Here is a tiny trained network, its code and every weight. The questions are about switching its units off for an input and a class, where a switched-off unit gives its printed mean instead of its output.

import numpy as np


def w(rows, s, z=0):
    codes = np.array(rows[::2]) - 128.0
    scale = np.full(codes.shape[1], s)
    scale[-1] = z or s
    return codes * scale


def f(y):
    return y / 2 * (1 + np.tanh(0.7978845608 * (y + 0.044715 * y**3)))


def log_softmax(a):
    a = a - a.max(-1, keepdims=True)
    return a - np.log(np.exp(a).sum(-1, keepdims=True))


def net(x, mask):
    res = np.array(x, float).reshape(1, 3) / 4 @ E
    y = f(res @ A[0][:, :-1].T + A[0][:, -1])
    res = res + np.where(mask, y, B[0][:, -1]) @ B[0][:, :-1]
    return log_softmax(res[-1] @ U[:, :-1].T + U[:, -1])


A, B = {}, {}
E = w([
[240,34,114,219],'x0',
[72,174,194,254],'x1',
[61,32,215,93],'x2',
],0.0078)
A[0] = w([
[183,50,100,194,102],'N1',
[187,206,66,132,34],'N2',
[155,107,90,41,91],'N3',
[148,102,66,60,115],'N4',
[186,66,112,180,100],'N5',
[171,116,94,46,94],'N6',
[161,95,65,51,95],'N7',
[191,62,121,172,80],'N8',
[61,198,179,231,77],'N9',
[142,64,68,41,45],'N10',
[176,206,32,154,4],'N11',
[79,172,153,60,75],'N12',
[74,186,130,87,118],'N13',
[162,111,80,46,130],'N14',
[83,2,231,73,5],'N15',
[111,190,177,218,157],'N16',
[93,188,156,67,98],'N17',
[189,54,141,159,69],'N18',
[181,39,137,167,87],'N19',
[70,173,125,71,89],'N20',
[159,113,63,48,125],'N21',
[65,179,127,77,92],'N22',
],0.0088,0.0043)
B[0] = w([
[156,176,160,113,247],'N1',
[38,155,83,154,195],'N2',
[119,105,168,175,216],'N3',
[109,93,183,176,216],'N4',
[164,186,161,111,225],'N5',
[121,99,168,179,212],'N6',
[123,111,169,169,226],'N7',
[145,177,152,122,218],'N8',
[136,78,192,198,253],'N9',
[116,120,158,188,220],'N10',
[27,182,42,154,206],'N11',
[164,188,145,119,216],'N12',
[170,149,153,129,222],'N13',
[122,95,184,173,234],'N14',
[8,215,30,185,254],'N15',
[111,63,195,177,248],'N16',
[171,183,168,113,217],'N17',
[158,217,139,130,208],'N18',
[148,187,144,119,226],'N19',
[195,197,153,115,218],'N20',
[120,97,170,158,237],'N21',
[168,174,161,118,223],'N22',
],0.011,0.0051)
U = w([
[246,211,156,98,110],'0',
[134,30,189,189,91],'1',
[15,178,46,144,134],'2',
[183,48,107,57,255],'3',
[151,85,53,60,86],'4',
[158,70,63,41,85],'5',
[172,76,59,63,85],'6',
[162,103,61,76,91],'7',
],0.011,0.021)

Each question gives the input, the list of numbers given to net, and the class t.
The units are the neurons (one row each of A and B). Each row of codes is followed by its name. A weight is (code - 128) times the scale printed after its matrix; where a second scale follows, it is the last column's (A, B and U).
mask holds one flag per neuron, in row order. A switched-off neuron (its flag False) gives its mean, the last column of its row in B, instead of its output. The means were averaged over made-up inputs and are rounded, as every weight is.
A unit's drop is (log p(t) with every unit on - log p(t) with that unit switched off) / (log p(t) with every unit on - log p(t) with every unit switched off).
The circuit of an input: a set's keep is (log p(t) with only the set's units on - log p(t) with every unit switched off) / (log p(t) with every unit on - log p(t) with every unit switched off). Starting from the 12 units with the biggest drops (on a tie, the unit counted first), units are removed one at a time, each time the one whose removal leaves the highest keep (on an exact tie, the one counted first), for as long as the keep stays at least 0.8.
units of the circuit, in order: the units of the circuit, biggest drop first
k most important neurons: the k neurons with the biggest drops, biggest first
drop of u: that unit's drop, to one decimal
input [4,6,-6], class 1: units of the circuit, in order -> [N16]
input [-7,-7,-8], class 2: 4 most important neurons -> [N11; N2; N9; N16]
input [7,7,-4], class 0: 2 most important neurons -> [N5; N1]
input [-2,4,-5], class 2: 2 most important neurons -> [N11; N14]
input [-3,4,5], class 2: 2 most important neurons -> [N15; N14]
input [4,-1,4], class 0: 2 most important neurons -> [N11; N2]
input [5,8,-8], class 1: 3 most important neurons -> [N16; N9; N15]
input [-1,8,-7], class 1: 3 most important neurons -> [N9; N16; N15]
input [-1,-4,-4], class 1: drop of N14 -> 0.1
input [-8,-7,8], class 0: drop of N20 -> 1.6
input [2,-3,1], class 3: drop of N9 -> 0.3
